Here is a tiny trained network, its code and every weight. The questions are about switching its units off for an input and a target symbol, where a switched-off unit gives its printed mean instead of its output.

import numpy as np


def w(rows, s, z=0):
    codes = np.array(rows[::2]) - 128.0
    scale = np.full(codes.shape[1], s)
    scale[-1] = z or s
    return codes * scale


def f(y):
    return np.maximum(y, 0)


def softmax(a):
    e = np.exp(a - a.max(-1, keepdims=True))
    return e / e.sum(-1, keepdims=True)


def log_softmax(a):
    a = a - a.max(-1, keepdims=True)
    return a - np.log(np.exp(a).sum(-1, keepdims=True))


def net(x, mask):
    ids = ['αβγεημξπτ'.index(c) for c in x.split()]
    T = len(ids)
    res = E[ids] + P[:T]
    q, k, v = (res @ M[0].T for M in (Q, K, V))
    z = softmax(np.where(np.tri(T) > 0, q @ k.T / 3**0.5, -1e9)) @ v
    res = res + np.where(mask[0], z, O[0][:, -1]) @ O[0][:, :-1]
    y = f(res @ A[0][:, :-1].T + A[0][:, -1])
    res = res + np.where(mask[1:13], y, B[0][:, -1]) @ B[0][:, :-1]
    return log_softmax(res[-1] @ U[:, :-1].T + U[:, -1])


Q, K, V, O, A, B = {}, {}, {}, {}, {}, {}
E = w([
[130,79,154,107,89,174,79,152,102],'α',
[148,141,134,103,141,53,141,194,102],'β',
[122,64,138,59,139,87,132,133,83],'γ',
[112,154,208,88,125,91,25,184,143],'ε',
[84,79,161,47,49,172,106,90,108],'η',
[166,45,170,126,129,88,70,161,146],'μ',
[136,224,122,86,186,16,123,155,201],'ξ',
[193,160,54,116,251,17,148,139,188],'π',
[241,111,187,199,102,144,38,182,150],'τ',
],0.017)
P = w([
[38,81,202,66,216,142,44,96,134],'0',
[121,79,27,114,130,145,93,159,101],'1',
[104,101,172,145,77,114,215,197,150],'2',
[151,103,8,124,49,136,148,175,117],'3',
[88,114,208,158,117,110,204,98,165],'4',
[184,113,74,110,55,139,131,110,140],'5',
[113,126,206,133,122,61,131,125,177],'6',
],0.013)
Q[0] = w([
[72,191,227,236,208,237,238,38,68],'head 1',
[67,64,231,42,98,46,146,190,149],'head 1',
[59,17,221,202,207,62,141,173,254],'head 1',
],0.0065)
K[0] = w([
[145,147,81,180,29,123,244,255,133],'head 1',
[208,146,144,199,111,61,134,40,160],'head 1',
[205,181,120,194,41,104,187,99,153],'head 1',
],0.0085)
V[0] = w([
[177,173,87,215,155,64,65,165,208],'head 1',
[137,107,51,86,167,41,199,72,163],'head 1',
[70,254,103,110,66,83,89,110,191],'head 1',
],0.01)
O[0] = w([
[218,117,233,204,169,80,129,106,143,247],'head 1',
[34,159,65,200,208,92,33,194,208,161],'head 1',
[172,197,160,44,104,119,250,247,188,3],'head 1',
],0.011,0.0038)
A[0] = w([
[232,125,132,85,103,201,172,111,113,103],'neuron 1',
[93,146,218,47,66,44,122,165,120,235],'neuron 2',
[177,103,85,128,75,172,40,211,40,215],'neuron 3',
[152,194,68,223,83,136,54,58,9,45],'neuron 4',
[224,152,200,163,160,131,152,45,147,73],'neuron 5',
[78,5,164,193,138,147,167,127,178,111],'neuron 6',
[88,76,133,133,60,93,174,211,154,86],'neuron 7',
[106,141,187,188,98,41,189,20,106,145],'neuron 8',
[123,123,41,117,121,145,124,31,51,3],'neuron 9',
[108,127,113,252,214,117,83,85,108,99],'neuron 10',
[70,144,96,254,64,184,85,229,182,60],'neuron 11',
[117,116,162,86,157,31,68,147,94,182],'neuron 12',
],0.0065,0.0052)
B[0] = w([
[81,96,156,56,136,103,160,119,162,176],'neuron 1',
[192,165,2,166,66,100,107,136,169,212],'neuron 2',
[97,125,109,64,153,110,214,84,79,228],'neuron 3',
[93,60,134,190,114,136,80,204,151,205],'neuron 4',
[93,227,120,77,235,74,151,160,126,210],'neuron 5',
[136,219,106,141,157,226,130,116,158,207],'neuron 6',
[105,194,100,157,198,172,117,166,180,167],'neuron 7',
[152,175,123,218,182,198,50,182,99,209],'neuron 8',
[74,184,183,201,52,143,141,218,94,220],'neuron 9',
[140,168,151,203,126,132,174,81,148,246],'neuron 10',
[106,113,147,88,210,62,210,99,84,195],'neuron 11',
[224,92,88,141,90,150,128,87,159,245],'neuron 12',
],0.0078,0.014)
U = w([
[120,130,145,137,115,99,133,149,96,181],'α',
[167,75,47,108,163,75,83,97,99,178],'β',
[41,121,90,137,200,112,23,192,116,42],'γ',
[188,112,128,122,103,88,164,77,124,90],'ε',
[100,184,67,119,165,190,140,112,122,51],'η',
[181,108,144,245,53,127,42,167,89,130],'μ',
[111,121,159,137,135,180,90,254,189,148],'ξ',
[58,96,177,163,176,53,122,134,146,75],'π',
[179,187,195,165,115,92,148,159,30,1],'τ',
],0.0065,0.0037)

Each question gives the input, a string of symbols that net reads in full, and the target symbol t.
The units are the heads (3 rows each of Q, K, V and O) and the neurons (one row each of A and B). Each row of codes is followed by its name. A weight is (code - 128) times the scale printed after its matrix; where a second scale follows, it is the last column's (O, A, B and U).
mask holds one flag per unit, heads first, then neurons. A switched-off unit (its flag False) gives its mean, the last column of its rows in O or B, instead of its output. The means were averaged over made-up inputs and are rounded, as every weight is.
A unit's drop is (log p(t) with every unit on - log p(t) with that unit switched off) / (log p(t) with every unit on - log p(t) with every unit switched off).
The circuit of an input: a set's keep is (log p(t) with only the set's units on - log p(t) with every unit switched off) / (log p(t) with every unit on - log p(t) with every unit switched off). Starting from the 12 units with the biggest drops (on a tie, the unit counted first), units are removed one at a time, each time the one whose removal leaves the highest keep (on an exact tie, the one counted first), for as long as the keep stays at least 0.8.
units of the circuit, in order: the units of the circuit, biggest drop first
unit that matters most: the unit with the biggest drop
top k neurons: the k neurons with the biggest drops, biggest first
drop of u: that unit's drop, to one decimal
input α π μ μ, target α: top 2 neurons : neuron 9; neuron 3
input μ ε μ ξ ξ γ β, target ξ: units of the circuit, in order : head 1
input μ π γ, target π: units of the circuit, in order : head 1; neuron 11
input τ β π μ, target τ: units of the circuit, in order : head 1; neuron 5
input τ μ η η μ, target μ: units of the circuit, in order : head 1; neuron 11
input γ ξ ξ π μ π η, target π: units of the circuit, in order : head 1; neuron 11
input τ β μ μ μ π, target τ: units of the circuit, in order : head 1; neuron 5
input ξ π τ, target τ: units of the circuit, in order : neuron 5; head 1
input β ξ η ξ β ξ, target β: top 2 neurons : neuron 9; neuron 10
input τ μ α μ ε β, target τ: units of the circuit, in order : head 1; neuron 5
input μ μ η, target μ: units of the circuit, in order : head 1; neuron 5
input γ μ μ α β, target μ: units of the circuit, in order : neuron 3; neuron 11
input τ μ α, target τ: units of the circuit, in order : head 1; neuron 5
input μ μ μ ξ, target μ: units of the circuit, in order : head 1; neuron 5; neuron 4
input μ ξ γ μ γ η, target μ: top neuron : neuron 9
input β ξ μ, target ξ: top 3 neurons : neuron 7; neuron 3; neuron 6
input γ ξ μ ξ, target γ: units of the circuit, in order : head 1; neuron 4
input γ ξ γ μ γ, target μ: top 3 neurons : neuron 3; neuron 5; neuron 11
input ξ ξ ξ τ η, target τ: top 2 neurons : neuron 5; neuron 8
input β γ γ π ξ τ, target β: unit that matters most : neuron 9
input α π β η, target α: top 3 neurons : neuron 9; neuron 3; neuron 1
input π μ μ ξ, target π: drop of neuron 11 : 0.2
input γ ξ β γ π, target π: drop of neuron 12 : 0.0
input ξ ξ η μ μ ε, target ξ: drop of neuron 3 : 0.1
input ξ μ τ ξ γ, target τ: drop of neuron 5 : 0.5
